Table B holds the same points as the rows below and some others, measured another way and shuffled. Each row below is followed by which row of B it is.
B:
0: [ 214   33  340   25  -47  -13  137 -250 -118 -145   76  -83  -62  167
  -93 -100  154  218   24  207]
1: [ 300 -120   -4  -73   67 -354  151 -346   53 -170  243   54  156  395
 -241  112  265   32  178  239]
2: [-203  279 -113  -96  137    8  106  244 -121 -390   15  194  326  616
 -142 -122  -56 -191  108 -159]
3: [ -35 -177  313   18   76    1  124  208 -274  139  -43 -355 -284  109
  144  -96  -40   82 -129 -130]
4: [ 256  420  673   22  -66   85  110   35   22 -107   16  158 -103 -231
  230 -145  138   49   49 -369]
5: [ 274 -213 -286 -175  341 -347 -246  126  173   55  209   47  362  237
   35  -68 -224 -334  207  -92]
6: [  74   92 -170 -291   53  113 -450  119  170  111  173  247  515 -217
  225 -199  -51 -419  174  -24]
7: [ 303  174  455  135    7   15  101   13    6  -66  -64  -19 -158  -41
  178 -124  -71  189   22 -176]
8: [ 298   31   98  -16   40 -216   81 -119   59  -57   65  129  165  188
    0  100  120   53  163   -7]
9: [ -55   12  -25   39 -293  503 -187 -203  115  -50   24  -48  -61 -263
  206 -245    0  -18  -38  362]
10: [ 235  -59  456  -49  119 -177  127  -32 -248   26   58 -202  -80  178
  -31  -88   88  177   -4  -10]
11: [  -7  -93    7   -1   85  -52    1  329  -56  183  -87  -89  -14   72
  281   44 -128  -95    7 -297]
12: [-485  133  316  -87 -552  734  165 -477 -323 -306  129 -207 -254  -15
 -163 -294  590  147 -202  702]
13: [ 255  169 -124   50    4 -174   55  -15  302 -133   31  356  226  129
  136  164   31 -128  235 -207]
14: [-236 -291  -35  173 -307  362  147  -90 -118   96 -124 -359 -425  -14
  196   13   83  181 -182  291]
15: [  51  -33   40  -91  -37 -183  158  -35   43   18  126   95   62  129
   64  194  334 -143  108 -118]
16: [ 158   16 -131    6  -28 -145   93 -147  172 -147  100  178  153  237
  -12  127  142  -74  169   38]
17: [ -24  230 -204  -42   37   78  -84  171   74 -188  -43  263  374  273
   75  -72 -131 -168  159  -91]
18: [ 101   82   18  122  -63   91   44   52  137  -72  -69   70  -45   22
  206   -9  -81   -7   53 -112]
19: [-155  176   59  -15   70  160   82  124 -242 -327  -44  -42  124  508
 -134 -249 -129   51   -1   68]
20: [ 113  108 -174  -31   -5 -120   42  -25  163 -158   59  264  283  255
   23  113   86 -124  196  -56]
21: [ 135   53  243  -20   60 -176  128  183    7   78   14   43  -42   28
  209   90  111  -89   68 -384]
22: [ 390  107  324  -90  167 -427  213 -175   41 -201  240  142  107  293
 -147   52  255  -30  185 -154]
23: [ 103 -116   32 -137  128 -217   78  -56 -119  -50  158  -54  150  356
 -121    6  120  -45   86   82]
24: [ 283  313  483 -101   86 -226  156  -12   15 -174  170  216   94   78
   15  -46  243  -86  148 -334]
25: [ 127  138  -60   41  -83  -16   71  -85  179 -153   20  219  139  135
   81   76   95  -47  148  -34]
26: [ 175   52  390   40  -99  -38  209 -137 -122  -21   -1  -57 -120   61
   49   46  245  200   13   13]
27: [  56 -209   97 -287  215   69 -388  145  -80  177  252 -247  123 -150
  132 -435 -184 -325  -11   51]
28: [107 -33  61  19  -8 -13  40   6 -67   3 -37 -37  65 161  75  -2  -1  87
  44  39]
29: [  86   87 -221  -64 -192  369 -413  -54  275  107   12  218  322 -381
  343 -158  -94 -198  127  170]
30: [179 -23 170  48  24 -48  76 -77 -23 -69  30 -71 -44 150  28 -64 -13 105
  39  38]
31: [ 240   39   48  108   63  -88    6  164  155   56  -73   71   -2   -8
  276   43 -155  -24   94 -282]
32: [ 155  137 -218  186  -97   33  -13  154  347   13 -164  292  106  -52
  382  182 -138  -86  161 -300]
33: [ 142   89    1  153 -139  204  -69   60  151   52 -169   94    5 -142
  332  -11 -157   79   59  -64]
34: [-112  137  169   45   56  181  106  105 -254 -286  -63 -133  -10  419
  -94 -278 -155  126  -46   76]
35: [  43  275 -185  164 -381  334   -2 -193  385 -166  -76  385  104 -181
  278  114  145  -36  147   71]
36: [ 487   57   30  152  392 -453  -14  507  169  153 -221  166  185  197
  363  146 -505    3  208 -705]
37: [ 192 -191  140   66   99  -74   46  -47 -111   -5   18 -253 -122  212
   11 -116 -136  166  -16  126]
38: [ 167 -142   42   70  -21  -78  104 -146  -16  -36   21 -109  -64  197
    8   29   47  136   40  146]
39: [ 193 -240  -30  -38   84 -181   38 -182  -24  -40  153 -147   16  283
 -102  -26   36   35   65  231]
40: [ -36  175   27  -75  -12   51    4  172   12  -51    5  162  179   92
  151  -19   62 -165   81 -194]
41: [   9   87  -70  -57 -156  295 -201 -104  205  -73  125  112  104 -209
  191 -196   28 -219   69  133]
42: [  53 -104  209  -14  -99  232  -54 -184 -140  -22   58 -236 -104  -14
   22 -249   29  140  -62  352]
43: [-392   18  108   47 -271  422  126  151  -62   13  -56 -165 -348 -133
  295  -75  150 -130 -163 -103]
44: [ 145 -226  124 -243  232  -16 -313   39 -134  114  226 -263  150    9
    6 -392 -178 -159    7  169]
45: [ -26 -339 -240  -43  152 -318  118  225   30  149   73 -133  -64  284
  129  212    3 -239   48 -252]
46: [ 265  160  392   78  -79   -3  180 -221  -30 -174   25   34  -77   98
  -19  -53  150  236   57   68]
47: [ -20 -473   57  142   11    3  119  154 -205  299 -144 -519 -433   86
  242   42 -145  184 -167   21]
48: [-129  306  -11   81 -344  386   53  -87  200 -205  -40  258    9 -116
  212  -12  196  -83   55    5]
49: [  -8 -328 -218  121   -4  -86   78  226   70  247 -124 -176 -196   79
  321  204 -120  -49  -15 -191]
50: [ 181 -109  -22   34   55  -97   29  -82   19  -66   41  -54   46  226
    4  -23  -62   61   75  108]
51: [ -66    9  -49  -14 -222  275  -36 -214   73 -108   88   12    8  -24
   58 -107  161  -50   22  288]
52: [ 345  -26  346   86   -7  -96  137 -233  -99  -75   14 -113  -74  158
  -39  -45   61  317   40  173]
53: [  40 -122  126   17   53    2   15  173 -107  123  -57 -181 -104   69
  183  -48  -92   22  -29 -104]
54: [109 113 -73  53 -56   6  38  37 124 -53 -55 188 141 105 154  90   8 -19
 128 -93]
55: [ -88 -187  -23 -331  138    3 -216    7 -166   28  288 -173  228  146
  -87 -278   66 -294   20  205]
56: [ 161   13   50 -369  243   91 -615  302   31  264  189   48  487 -336
  306 -430 -274 -435  114 -131]
57: [ 195   -7 -373 -188    3   18 -391  -88  405   32  224  302  458 -178
  183  -84  -26 -422  246   82]
58: [-249   95   79 -114  107   78  158   66 -382 -367   52 -130  144  677
 -301 -244   15   34  -20  180]
59: [  22 -132   76   -9  -32   -4  104  -96  -76  -52   83 -153 -109  183
  -11  -41   97   27  -12  132]
60: [-149 -299  -62  130 -154  155  130   35  -65  129  -75 -318 -355   56
  202   50   27   55 -125   78]
61: [ -93  -49 -265 -145 -250  231 -120 -346   71 -100  162  110  281   59
  -57  -27  295 -110   98  517]
62: [ 260  354  531   -5  -47  -24  132  -33   35 -132   51  194    3  -83
  132  -53  200   41  100 -277]
63: [ -17 -199   27  153  -99  111  100   95   15  130 -100 -216 -320  -39
  284   36  -63   46  -81  -69]
64: [  54   29 -245  -17 -147  126 -114 -100  200  -37   24  195  226    0
  151   45   65 -118  134  134]
65: [ 253 -203   24   -5  111 -150  -25  -62  -30   47   55 -133   46  182
   18  -42  -92   83   63  130]
66: [-175  100  158  -72  -18  242   78 -117 -306 -358   86 -149   54  446
 -256 -333   44   84  -48  355]
67: [ 266  510  524   34  -52  -30  156   83  110 -150  -17  349   68 -109
  221    2  167   -2  142 -468]
68: [-243 -111 -238   99 -410  266  187 -216  132  -39   -9   14 -179   -1
  153  231  377  -42  -18  229]
69: [ -64  387  -60  -45 -215  334 -137   28  234 -172    5  382  274 -155
  235 -105   85 -232  137  -80]
70: [ 281  154  194  329 -198  314   -7  -78  208  -54 -217   22 -226 -230
  352 -124 -258  276    8    9]
71: [  34 -178  121 -217  279   44 -330  351 -172  223   95 -275  107  -49
  208 -385 -336 -230  -37 -131]

[ -83  407  222  226 -168  -10   81   87  -34  -21   67  -48  -33 -115
 -290  122   98  -93   39  -46   48  -54  -92  326 -105  -35   79  -83]	21
[ -58 -118   96 -148  -82  195  -92  -37 -166  -25  -25    1 -167  -19
  272   31  -88  148 -107  226    7   68 -191 -300 -130   49  -79 -138]	2
[-272   94  172   90   22   76  -21 -132 -100 -187 -153  -94 -654  -32
   97  111  -31   11    4  -25 -216  -83   15 -305  -15 -461  179  -10]	71
[   8 -255   88  -42   69  -59  114   12   24  110 -160   43   60 -109
   85  170  -26  -19 -222 -158  103  -30   92 -133   80   45   -1   -2]	0
[-133  279  -96   35   41  127   -6  154  139 -250   43   40  137  139
 -222 -201  243  -45  404  101  -82  -77  -44  300  -51 -246  299  170]	49
[ -43 -127  -14  -71   27   39   32   46   24  -50 -135  -15   78  -10
  113   18  -44   -9  -94  -69   17  -62   19  -92   22   -9  119   42]	30
[-171  135   92  127 -118   61 -228 -193   60 -198  -25 -238 -366  -57
  181  -64   19  -25 -162 -236 -153   60  -87 -140   67 -196  180 -215]	56
[ -27 -108   91    6   41   10   19   69   50   33  -13   99    5   -7
   33   46  109    1   39 -111   19   57   42    2  -18  -86   61   30]	59
[ 140 -408  -52 -100  -35   51 -267   90  179   89  151  134  351   97
  384 -188  147   42  -29 -390   28  329   24   -6   -3  159   35  -72]	61
[-145  231   -1   58   77  134   44   67   14 -138   14  133  -47   91
 -215   -3  119  -61  346   42 -102 -125  104  150  -48 -272  138   75]	63
[-162   31  165  110 -108   64 -178  -63  -37 -113   14  -78 -431   -1
  232   16   -5    1  -38 -265 -193  106  -16 -183  -58 -277  155  -95]	27
[  24 -116  131   53   94   32  -12  174   74  149  194  373   86  102
  -72   56  270  -19  369 -227  -15  172  206  182  -90 -176  -31   65]	68
[-131  229  409  248  -35  -74  267 -110 -232  179 -139   47 -452 -277
 -272  547 -141 -130 -190 -150   43 -212  180  -43   -3 -140 -153 -189]	4
[  20   80   -3 -132 -171  265 -208  -42  -94  -56  134  -17  164    9
  137 -109  -14  116  -43  259   80  113 -274  -26 -129  272 -117 -277]	58
[  39 -109 -110  -79   80  -16   75    1  177  -26 -164  -74  393  -82
  -46  -31   53  -55 -196  -43  173  -99    4   77  172  188  106  -11]	52
[  15 -170   86  -30 -158  -19  -47  168   -3    1  -23  -60  119  -23
  286  -35  -18   40 -179 -186   28  133 -138  -37 -113   79  170   48]	23
[  63 -117  -67  -54  -91  -31  -22  123  148  -34  -69 -114  423  -50
  127 -109   34  -28 -228 -159  142   35 -116  113   33  236  179    8]	8
[ -46   -6  224  106   -2  -91  205   78  -67  129 -110   68  -69 -142
 -106  291  -24  -80 -117 -172   74  -92  107   30  -26  -56    9   15]	26
[   3 -214 -218 -156 -147   60 -262  127  220 -270  -60 -263  349  100
  459 -420   58   70 -186 -158  -30  172 -282  -45    2  112  415   93]	5
[ -46 -129  134    9   59   91  -73 -121  -35   80   12  136 -194  -35
   98  145    9    4  -14 -152  -31   54  134 -180   31  -93 -114 -177]	69
[  66 -376 -157 -105  -26   21 -307   34  293  -95   26  -83  302   87
  436 -322  151   32 -134 -397  -22  267  -44  -64  106   74  251  -17]	57
[ -64  280  -71   51  133  208  -68   34  138  -87  204  268  188  148
 -370 -116  313  -66  555   88  -39  -20  133  368   -1 -166   -1  -42]	14
[  90 -251  -89 -116  -60   13  -97  152  151   -8   -2   -5  428   31
  237 -167   80   23 -115 -174  103  139  -87   62   -5  200  158   43]	16
[ -21 -139  -92  -57  204  160 -158 -155  163  -20   49  197   57   85
    7  -61  167  -23  192 -140  -47   42  230  -54  157 -116  -56 -143]	9
[-170  108  104   55   85   49  108   -1  -26  -98 -123   26 -268  -20
 -113  116   58  -28  108   48  -80 -130   63  -45   -2 -299  126   66]	53
[  -6  -18  105   30   67  118  -47  -52  -17  112  106  243  -12    3
  -84  131   91  -31  158 -103   10   43  176   22    1  -44 -167 -169]	48
[-183  423  189  170  -72  101   86   26 -139 -102   14   31 -278  -38
 -273  160   33  -65  207   94  -82 -151  -12  153 -140 -251   72  -34]	3
[  57  -89  -95  -77  -43   72  -92   66  126  -38   21   -5  385   21
   93 -138   76   -6  -60  -84   95   63  -62  103   26  190   86  -50]	25
[-106  110   40   27   95   28  166  -94  -10  -40 -201  -30  -50 -120
 -192  192  -50  -84 -104   44   57 -248  100  -29  121  -51   28  -60]	7
[-108  105  -83  -23   45   76   37   21   75 -182 -134  -80   98   12
  -67  -59   32  -49   25   41  -12 -153  -14   49   59  -85  215   58]	31
[  81 -171 -190 -128  -80   51 -167  146  223 -114   14  -85  535   75
  224 -302  113   22  -84 -130   83  133 -153  131   20  228  239   41]	39
